Here is a tiny trained network, its code and every weight. The questions are about switching its units off for an input and a class, where a switched-off unit gives its printed mean instead of its output.

import numpy as np


def w(rows, s, z=0):
    codes = np.array(rows[::2]) - 128.0
    scale = np.full(codes.shape[1], s)
    scale[-1] = z or s
    return codes * scale


def f(y):
    return y / 2 * (1 + np.tanh(0.7978845608 * (y + 0.044715 * y**3)))


def log_softmax(a):
    a = a - a.max(-1, keepdims=True)
    return a - np.log(np.exp(a).sum(-1, keepdims=True))


def net(x, mask):
    res = np.array(x, float).reshape(1, 6) / 4 @ E
    y = f(res @ A[0][:, :-1].T + A[0][:, -1])
    res = res + np.where(mask, y, B[0][:, -1]) @ B[0][:, :-1]
    return log_softmax(res[-1] @ U[:, :-1].T + U[:, -1])


A, B = {}, {}
E = w([
[146,133,107,139,145,130,145,126],'x0',
[63,165,154,145,187,75,178,186],'x1',
[111,129,168,163,80,182,161,161],'x2',
[140,181,158,144,172,159,10,171],'x3',
[182,122,179,63,136,125,147,175],'x4',
[134,129,128,132,124,123,126,126],'x5',
],0.012)
A[0] = w([
[153,92,137,84,82,75,193,121,97],'neuron 0',
[78,146,97,202,150,149,135,30,145],'neuron 1',
[1,130,82,210,127,148,73,51,69],'neuron 2',
[132,158,143,171,122,102,187,115,187],'neuron 3',
[86,115,207,215,96,238,166,154,253],'neuron 4',
[107,158,93,43,161,106,104,77,206],'neuron 5',
[78,106,118,104,94,116,171,74,143],'neuron 6',
[83,53,66,113,99,122,167,119,87],'neuron 7',
[68,174,177,203,133,86,167,184,102],'neuron 8',
[117,134,205,119,215,65,189,192,122],'neuron 9',
[110,106,136,149,165,166,59,159,116],'neuron 10',
[203,119,123,43,121,230,131,107,103],'neuron 11',
[130,163,156,83,49,150,163,156,249],'neuron 12',
[67,120,118,46,188,13,78,71,145],'neuron 13',
[144,152,121,127,161,211,175,140,237],'neuron 14',
[198,124,77,86,76,216,107,132,61],'neuron 15',
[89,115,127,83,27,160,90,55,172],'neuron 16',
[157,92,76,122,121,202,112,95,103],'neuron 17',
[132,199,151,180,202,194,21,141,60],'neuron 18',
[212,132,126,94,176,138,175,205,73],'neuron 19',
[120,72,105,146,95,107,177,128,41],'neuron 20',
[129,172,139,151,156,166,66,138,74],'neuron 21',
[105,96,127,111,109,104,158,98,39],'neuron 22',
[69,160,96,239,125,141,123,59,50],'neuron 23',
],0.0079,0.0031)
B[0] = w([
[158,167,164,143,159,195,147,171,184],'neuron 0',
[144,168,135,23,206,132,131,130,198],'neuron 1',
[149,204,208,33,134,100,85,88,225],'neuron 2',
[115,70,104,156,106,105,143,158,168],'neuron 3',
[205,141,31,97,95,25,34,254,245],'neuron 4',
[225,133,83,127,151,62,139,242,164],'neuron 5',
[172,128,172,182,158,130,173,198,176],'neuron 6',
[143,190,167,188,181,170,215,187,175],'neuron 7',
[50,109,79,183,96,161,93,71,208],'neuron 8',
[42,81,139,101,122,129,100,81,217],'neuron 9',
[176,109,145,167,131,182,195,147,184],'neuron 10',
[37,85,135,90,145,109,72,88,197],'neuron 11',
[159,173,104,80,196,54,171,140,189],'neuron 12',
[139,106,26,169,155,121,108,187,190],'neuron 13',
[123,128,94,68,87,21,118,185,169],'neuron 14',
[48,108,125,128,100,175,135,80,196],'neuron 15',
[103,93,108,168,92,88,123,116,197],'neuron 16',
[93,46,76,131,99,169,178,65,178],'neuron 17',
[156,104,147,214,125,178,157,138,254],'neuron 18',
[93,151,184,77,151,142,81,91,168],'neuron 19',
[133,124,168,163,113,222,166,185,162],'neuron 20',
[184,84,158,186,154,196,175,134,189],'neuron 21',
[117,104,166,157,134,227,219,170,144],'neuron 22',
[118,203,157,33,163,156,93,72,200],'neuron 23',
],0.0064,0.0096)
U = w([
[159,105,184,218,131,186,162,151,55],'0',
[154,106,35,144,106,103,108,174,131],'1',
[118,137,211,56,144,135,114,105,79],'2',
[9,66,82,183,101,153,119,90,61],'3',
[135,102,100,160,113,119,126,144,254],'4',
],0.012,0.005)

Each question gives the input, the list of numbers given to net, and the class t.
The units are the neurons (one row each of A and B). Each row of codes is followed by its name. A weight is (code - 128) times the scale printed after its matrix; where a second scale follows, it is the last column's (A, B and U).
mask holds one flag per neuron, in row order. A switched-off neuron (its flag False) gives its mean, the last column of its row in B, instead of its output. The means were averaged over made-up inputs and are rounded, as every weight is.
A unit's drop is (log p(t) with every unit on - log p(t) with that unit switched off) / (log p(t) with every unit on - log p(t) with every unit switched off).
The circuit of an input: a set's keep is (log p(t) with only the set's units on - log p(t) with every unit switched off) / (log p(t) with every unit on - log p(t) with every unit switched off). Starting from the 12 units with the biggest drops (on a tie, the unit counted first), units are removed one at a time, each time the one whose removal leaves the highest keep (on an exact tie, the one counted first), for as long as the keep stays at least 0.8.
units of the circuit, in order: the units of the circuit, biggest drop first
most important unit: the unit with the biggest drop
k most important neurons: the k neurons with the biggest drops, biggest first
drop when u is switched off: that unit's drop, to one decimal
input [3,8,8,-6,7,7], class 1: most important unit => neuron 4
input [2,-6,0,-2,-6,3], class 2: units of the circuit, in order => [neuron 2; neuron 1]
input [6,-8,-7,8,-6,-1], class 0: units of the circuit, in order => [neuron 18; neuron 21]
input [8,-7,-3,6,-4,-5], class 3: 2 most important neurons => [neuron 17; neuron 15]
input [7,8,2,-5,1,8], class 3: 2 most important neurons => [neuron 9; neuron 8]
input [-7,-6,6,2,-6,-1], class 1: 3 most important neurons => [neuron 4; neuron 16; neuron 9]
input [4,2,-1,1,-3,-1], class 2: 2 most important neurons => [neuron 4; neuron 16]
input [-7,0,-7,-5,-7,-7], class 1: 2 most important neurons => [neuron 13; neuron 5]
input [-6,-6,4,-8,-7,-5], class 0: 2 most important neurons => [neuron 7; neuron 6]
input [-4,0,6,-2,5,1], class 1: 2 most important neurons => [neuron 4; neuron 2]
input [-6,-2,-6,6,3,6], class 0: 2 most important neurons => [neuron 4; neuron 18]
input [5,2,-2,-3,0,-3], class 0: 2 most important neurons => [neuron 4; neuron 11]
input [-8,-2,-7,5,3,3], class 1: 2 most important neurons => [neuron 13; neuron 5]
input [-7,8,8,-8,-5,-3], class 0: units of the circuit, in order => [neuron 6]
input [4,-8,1,6,-8,4], class 2: 3 most important neurons => [neuron 2; neuron 23; neuron 1]
input [-5,7,-5,-4,-1,-3], class 3: 2 most important neurons => [neuron 4; neuron 9]
input [4,4,-7,-8,-2,8], class 0: drop when neuron 22 is switched off => 0.1
input [4,7,8,4,2,8], class 1: drop when neuron 9 is switched off => -0.1
input [6,6,0,5,-6,-2], class 2: drop when neuron 2 is switched off => 1.0
input [7,-1,3,-2,7,1], class 2: most important unit => neuron 19
